M = 6	9	1	0	1	0
M[0]: 6
M[5]: 0
M[3]: 0

W =
array([[ -4,  20, -32,  39,  -5,  -4,   1,  59,  30],
       [ -4,  -6,  25,  39,  -5,  -4,   1,  22,  -7]])
Rows and columns are counted from 0.
row 0 col 0 => -4
row 0 col 1 => 20
row 1 col 3 => 39
row 0 col 2 => -32
row 1 col 0 => -4
row 0 col 5 => -4
row 1 col 2 => 25
row 1 col 4 => -5

m = ((-32.646, -78.300, -66.454, -9.576), (82.004, 26.295, -198.811, 162.348), (-78.075, -67.135, -73.631, -56.562), (120.687, 62.234, -178.328, 182.193), (-35.224, -16.869, -62.170, 37.084), (192.881, 65.362, -228.630, 156.192), (-3.282, -109.412, 45.989, -74.976), (-113.535, -60.966, -55.120, -86.726), (90.351, -14.063, -112.098, 55.642), (121.771, 75.785, -178.639, 149.808), (224.658, -24.783, -248.238, 182.937), (-51.345, 8.135, -89.614, 7.081))
Indices start at 0.
(0, 0) -> -32.646
(0, 3) -> -9.576
(9, 2) -> -178.639
(6, 2) -> 45.989
(11, 2) -> -89.614
(1, 2) -> -198.811
(11, 3) -> 7.081
(3, 0) -> 120.687
(1, 3) -> 162.348
(4, 0) -> -35.224
(10, 2) -> -248.238
(10, 3) -> 182.937
(8, 1) -> -14.063
(10, 0) -> 224.658
(5, 3) -> 156.192
(1, 1) -> 26.295
(9, 0) -> 121.771
(0, 1) -> -78.300
(2, 1) -> -67.135
(1, 0) -> 82.004
(7, 0) -> -113.535
(5, 1) -> 65.362
(4, 1) -> -16.869
(8, 3) -> 55.642
(6, 3) -> -74.976
(8, 0) -> 90.351

X = [3720, 4133, 4913, 5538, 3394, 6856, 3918, 4478, 5602, 8560, 3490, 4768, 2037, 1657]
X[0]: 3720
X[3]: 5538
X[11]: 4768
X[9]: 8560
X[2]: 4913
X[7]: 4478

arr =
[[  3  -9   5   2  -1  22   7   6  -7   0   2   2]
 [-10  12   5  -7   0 -25  -5 -21  21  -2  -7 -15]
 [ -7   1  21 -27  12  -3   3 -11  11  -6   1 -28]
 [ -5  24 -28  37 -25 -35 -14 -14  14   7 -19  30]
 [ -5   7   0   4  -4 -13  -3 -11  11   1  -5   0]
 [ 10  -2  -7  28 -12  14   2  11 -17   5  -2  31]
 [ 10  -9  -2  18  -7  26   7  14 -21   3   1  23]
 [-11   1  32 -52  22  -6   4 -14  14 -10   2 -57]
 [ -5   7   2   1  -3 -12  -2 -12  11   0  -5  -4]
 [-14   5  30 -49  20 -14   1 -19  19  -9  -2 -58]
 [ -5   8   0   4  -5 -13  -3 -11  11   1  -6   0]
 [ -2  -3   9  -5   2   7   5  -4   3  -1   2  -6]
 [ -6  26 -26  35 -25 -42 -17 -16  16   7 -20  24]
 [-14  29  -5   5  -7 -54 -17 -26  26   1 -20  -4]
 [ -5   7   2   1  -3 -12  -2 -12  11   0  -5  -3]]
arr[0][0] => 3
arr[12] => [-6, 26, -26, 35, -25, -42, -17, -16, 16, 7, -20, 24]
arr[7][11] => -57
arr[10] => [-5, 8, 0, 4, -5, -13, -3, -11, 11, 1, -6, 0]
arr[2][9] => -6
arr[:, 8] => [-7, 21, 11, 14, 11, -17, -21, 14, 11, 19, 11, 3, 16, 26, 11]
arr[6][7] => 14
arr[11][1] => -3
arr[0] => [3, -9, 5, 2, -1, 22, 7, 6, -7, 0, 2, 2]
arr[13][4] => -7
arr[9][4] => 20
arr[:, 5] => [22, -25, -3, -35, -13, 14, 26, -6, -12, -14, -13, 7, -42, -54, -12]
arr[1] => [-10, 12, 5, -7, 0, -25, -5, -21, 21, -2, -7, -15]
arr[:, 0] => [3, -10, -7, -5, -5, 10, 10, -11, -5, -14, -5, -2, -6, -14, -5]
arr[1][7] => -21
arr[3][4] => -25
arr[4][1] => 7
arr[:, 2] => [5, 5, 21, -28, 0, -7, -2, 32, 2, 30, 0, 9, -26, -5, 2]
arr[4][6] => -3
arr[11][5] => 7
arr[2][0] => -7
arr[8][0] => -5
arr[1][4] => 0
arr[3][11] => 30
arr[12][7] => -16
arr[:, 4] => [-1, 0, 12, -25, -4, -12, -7, 22, -3, 20, -5, 2, -25, -7, -3]
arr[4][3] => 4
arr[0][9] => 0
arr[3] => [-5, 24, -28, 37, -25, -35, -14, -14, 14, 7, -19, 30]
arr[8][4] => -3
arr[13][9] => 1
arr[:, 10] => [2, -7, 1, -19, -5, -2, 1, 2, -5, -2, -6, 2, -20, -20, -5]
arr[2][5] => -3
arr[:, 7] => [6, -21, -11, -14, -11, 11, 14, -14, -12, -19, -11, -4, -16, -26, -12]
arr[8][8] => 11
arr[14][8] => 11
arr[4][4] => -4

data = [ 60  60 -60 -44 -15  52 -50 -31 -32  30 -29]
data[0]	60
data[3]	-44
data[10]	-29
data[1]	60
data[9]	30
data[6]	-50

a =
| -14 |   1 | -14 | -16 | -48 | -24 |  11 |   1 |
|  27 |  -5 |  31 |  33 |  40 |  31 | -28 |  13 |
a[0,0]: -14
a[-2,4]: -48
a[0,1]: 1
a[-1,-1]: 13
a[:, 6]: [11, -28]
a[:, 4]: [-48, 40]
a[-2]: [-14, 1, -14, -16, -48, -24, 11, 1]
a[-2,6]: 11
a[1,-4]: 40
a[-1,-2]: -28
a[-1,-3]: 31

B = | -30 |   3 | -35 | -33 |  19 | -32 |  42 |  -6 |  10 |  56 |  56 |  -3 |
B[-12]: -30
B[-3]: 56
B[8]: 10
B[-2]: 56
B[11]: -3
B[-6]: 42
B[1]: 3
